Here is a tiny trained network, its code and every weight. The questions are about switching its units off for an input and a class, where a switched-off unit gives its printed mean instead of its output.

import numpy as np


def w(rows, s, z=0):
    codes = np.array(rows[::2]) - 128.0
    scale = np.full(codes.shape[1], s)
    scale[-1] = z or s
    return codes * scale


def norm(h):
    return h / np.sqrt((h * h).mean(-1, keepdims=True) + 1e-5)


def f(y):
    return y / 2 * (1 + np.tanh(0.7978845608 * (y + 0.044715 * y**3)))


def log_softmax(a):
    a = a - a.max(-1, keepdims=True)
    return a - np.log(np.exp(a).sum(-1, keepdims=True))


def net(x, mask):
    res = np.array(x, float).reshape(1, 8) / 4 @ E
    u = 0
    for l in range(3):
        y = f(norm(res) @ A[l][:, :-1].T + A[l][:, -1])
        res = res + np.where(mask[u : u + 9], y, B[l][:, -1]) @ B[l][:, :-1]
        u += 9
    return log_softmax(norm(res)[-1] @ U[:, :-1].T + U[:, -1])


A, B = {}, {}
E = w([
[118,125,134,131,142,132,129,124,128,132,129],'x0',
[66,209,113,189,43,255,192,71,25,142,13],'x1',
[123,126,128,135,121,129,125,127,130,130,134],'x2',
[96,204,58,166,213,103,233,239,57,30,201],'x3',
[125,121,134,131,131,123,131,124,129,124,124],'x4',
[245,141,38,246,215,151,3,56,112,46,84],'x5',
[137,136,124,121,134,126,132,130,126,134,122],'x6',
[122,121,130,133,126,125,127,122,126,128,133],'x7',
],0.00083)
A[0] = w([
[189,34,120,55,157,47,88,181,182,81,195,66],'0.n0',
[173,116,151,115,111,179,98,154,87,113,147,149],'0.n1',
[152,102,143,102,104,160,116,165,78,101,148,151],'0.n2',
[198,28,132,49,163,39,81,183,181,78,209,78],'0.n3',
[93,157,93,147,38,217,194,91,42,104,18,94],'0.n4',
[110,57,167,100,91,111,89,47,188,199,95,54],'0.n5',
[103,225,79,146,154,106,184,180,163,93,155,2],'0.n6',
[230,143,85,230,203,181,5,79,100,65,115,91],'0.n7',
[93,163,82,141,32,219,195,97,55,98,17,92],'0.n8',
],0.0018,0.0015)
B[0] = w([
[68,226,168,187,178,140,103,102,172,227,152,213],'0.n0',
[88,145,99,124,135,74,155,76,164,158,66,138],'0.n1',
[148,142,73,186,158,93,113,79,180,130,79,141],'0.n2',
[60,252,170,208,194,132,93,96,177,251,150,240],'0.n3',
[66,204,180,213,227,140,100,96,178,235,166,206],'0.n4',
[191,121,152,131,134,212,104,169,22,63,167,144],'0.n5',
[190,85,186,98,106,216,71,141,71,104,140,120],'0.n6',
[94,98,35,84,70,19,233,82,182,68,13,254],'0.n7',
[68,205,182,203,202,138,99,107,187,233,175,204],'0.n8',
],0.0013,0.0015)
A[1] = w([
[155,51,186,83,38,155,33,24,184,202,52,66],'1.n0',
[110,99,133,101,114,118,159,144,112,118,133,118],'1.n1',
[98,195,57,177,217,103,240,227,45,33,212,99],'1.n2',
[155,79,130,26,179,27,110,206,160,98,211,11],'1.n3',
[165,44,189,79,33,160,29,24,171,198,49,61],'1.n4',
[105,183,75,172,209,102,234,219,55,25,206,72],'1.n5',
[40,121,219,25,45,141,226,199,131,199,182,69],'1.n6',
[58,121,206,48,52,144,222,197,129,180,180,28],'1.n7',
[166,62,133,21,195,5,87,200,192,97,229,86],'1.n8',
],0.0017,0.0011)
B[1] = w([
[175,120,158,103,123,181,120,236,40,69,194,175],'1.n0',
[139,140,120,155,128,118,90,112,129,124,103,118],'1.n1',
[213,45,219,73,69,217,32,163,64,121,156,247],'1.n2',
[105,162,133,171,105,156,137,105,107,145,101,148],'1.n3',
[179,117,164,102,127,183,117,238,39,63,199,172],'1.n4',
[194,72,196,93,77,193,43,140,88,127,131,217],'1.n5',
[149,88,6,128,121,51,149,71,171,38,55,229],'1.n6',
[160,112,52,157,132,83,121,88,153,66,76,186],'1.n7',
[90,173,138,172,112,174,149,94,102,162,93,204],'1.n8',
],0.0018,0.0016)
A[2] = w([
[131,159,148,136,218,48,78,142,221,217,209,4],'2.n0',
[130,160,149,137,221,45,79,143,223,220,207,2],'2.n1',
[188,96,15,168,150,79,90,57,164,31,39,47],'2.n2',
[194,94,11,163,149,77,81,65,160,28,42,62],'2.n3',
[187,104,29,161,138,106,90,79,157,52,50,99],'2.n4',
[53,73,78,42,58,24,251,150,180,90,90,119],'2.n5',
[169,94,170,130,117,201,130,193,40,71,179,26],'2.n6',
[192,63,225,74,70,205,35,165,88,171,132,100],'2.n7',
[47,245,131,210,101,215,184,77,55,214,61,89],'2.n8',
],0.0019,0.0007)
B[2] = w([
[71,202,153,207,160,213,124,86,132,178,109,242],'2.n0',
[68,207,154,213,161,213,116,86,136,177,112,246],'2.n1',
[73,90,88,63,65,71,229,107,137,129,79,231],'2.n2',
[62,103,90,62,63,74,225,106,149,137,73,238],'2.n3',
[76,115,126,85,91,83,199,130,154,144,112,209],'2.n4',
[165,101,10,138,106,57,175,37,132,82,18,207],'2.n5',
[161,76,196,62,99,125,77,171,144,146,149,181],'2.n6',
[165,113,89,116,153,132,174,198,48,36,176,225],'2.n7',
[95,178,165,179,247,90,56,101,250,194,203,229],'2.n8',
],0.002,0.0013)
U = w([
[12,252,221,252,246,212,39,32,243,249,190,186],'0',
[71,29,5,23,13,6,248,24,195,40,6,153],'1',
[249,18,242,25,73,247,20,251,5,14,244,2],'2',
],0.0035,0.00096)

Each question gives the input, the list of numbers given to net, and the class t.
The units are the neurons (one row each of A and B). Each row of codes is followed by its name. A weight is (code - 128) times the scale printed after its matrix; where a second scale follows, it is the last column's (A, B and U).
mask holds one flag per neuron, layer by layer. A switched-off neuron (its flag False) gives its mean, the last column of its row in B, instead of its output. The means were averaged over made-up inputs and are rounded, as every weight is.
A unit's drop is (log p(t) with every unit on - log p(t) with that unit switched off) / (log p(t) with every unit on - log p(t) with every unit switched off).
The circuit of an input: a set's keep is (log p(t) with only the set's units on - log p(t) with every unit switched off) / (log p(t) with every unit on - log p(t) with every unit switched off). Starting from the 12 units with the biggest drops (on a tie, the unit counted first), units are removed one at a time, each time the one whose removal leaves the highest keep (on an exact tie, the one counted first), for as long as the keep stays at least 0.8.
circuit, biggest first: the units of the circuit, biggest drop first
top k neurons: the k neurons with the biggest drops, biggest first
k most important neurons of layer l: the k neurons of layer l with the biggest drops, biggest first
drop of u: that unit's drop, to one decimal
input [-6,-4,-8,-7,4,6,-2,-3], class 2: circuit, biggest first => [1.n4]
input [7,3,-4,-8,2,5,3,7], class 2: circuit, biggest first => [1.n4; 1.n0]
input [-7,3,-7,3,-3,-3,3,-3], class 0: 3 most important neurons of layer 0 => [0.n8; 0.n4; 0.n7]
input [5,-5,-6,-6,-6,3,8,-4], class 2: top 3 neurons => [1.n4; 1.n0; 0.n4]
input [-7,-8,0,-7,-6,-5,2,-4], class 0: top 3 neurons => [0.n3; 1.n2; 1.n5]
input [3,-6,0,3,7,-6,6,0], class 0: top 3 neurons => [0.n3; 0.n7; 0.n0]
input [-2,1,-8,-7,-8,6,7,-3], class 2: 2 most important neurons of layer 2 => [2.n5; 2.n7]
input [4,-8,0,-6,-7,-7,2,-4], class 0: top 2 neurons => [0.n7; 0.n3]
input [-1,-7,3,-8,-5,-4,5,3], class 2: top 4 neurons => [1.n4; 1.n0; 0.n5; 0.n4]
input [2,6,7,4,-2,8,-7,4], class 1: top 2 neurons => [0.n7; 0.n3]
input [7,-2,6,-7,-3,8,0,-6], class 1: top 2 neurons => [0.n7; 1.n2]
input [-7,3,0,5,0,-4,-8,8], class 2: top 3 neurons => [1.n2; 1.n5; 0.n7]
input [-7,7,4,4,7,-5,3,4], class 0: 3 most important neurons of layer 0 => [0.n4; 0.n8; 0.n7]
input [-6,-4,0,4,-2,-2,7,0], class 0: circuit, biggest first => [0.n3]
input [7,0,3,4,0,4,-3,8], class 1: 2 most important neurons of layer 0 => [0.n7; 0.n5]
input [-2,0,0,8,6,-5,8,1], class 2: 2 most important neurons of layer 1 => [1.n2; 1.n5]
input [0,-1,3,4,-4,7,-4,5], class 1: drop of 0.n7 => 0.1
input [4,4,-2,0,3,7,-6,-7], class 1: drop of 0.n7 => 0.2
input [7,-3,-4,0,2,5,-7,2], class 1: drop of 0.n7 => 1.1
input [6,1,5,4,2,4,1,-5], class 1: circuit, biggest first => [0.n7]
input [6,3,5,-6,-5,8,-1,-1], class 1: drop of 0.n7 => 0.6
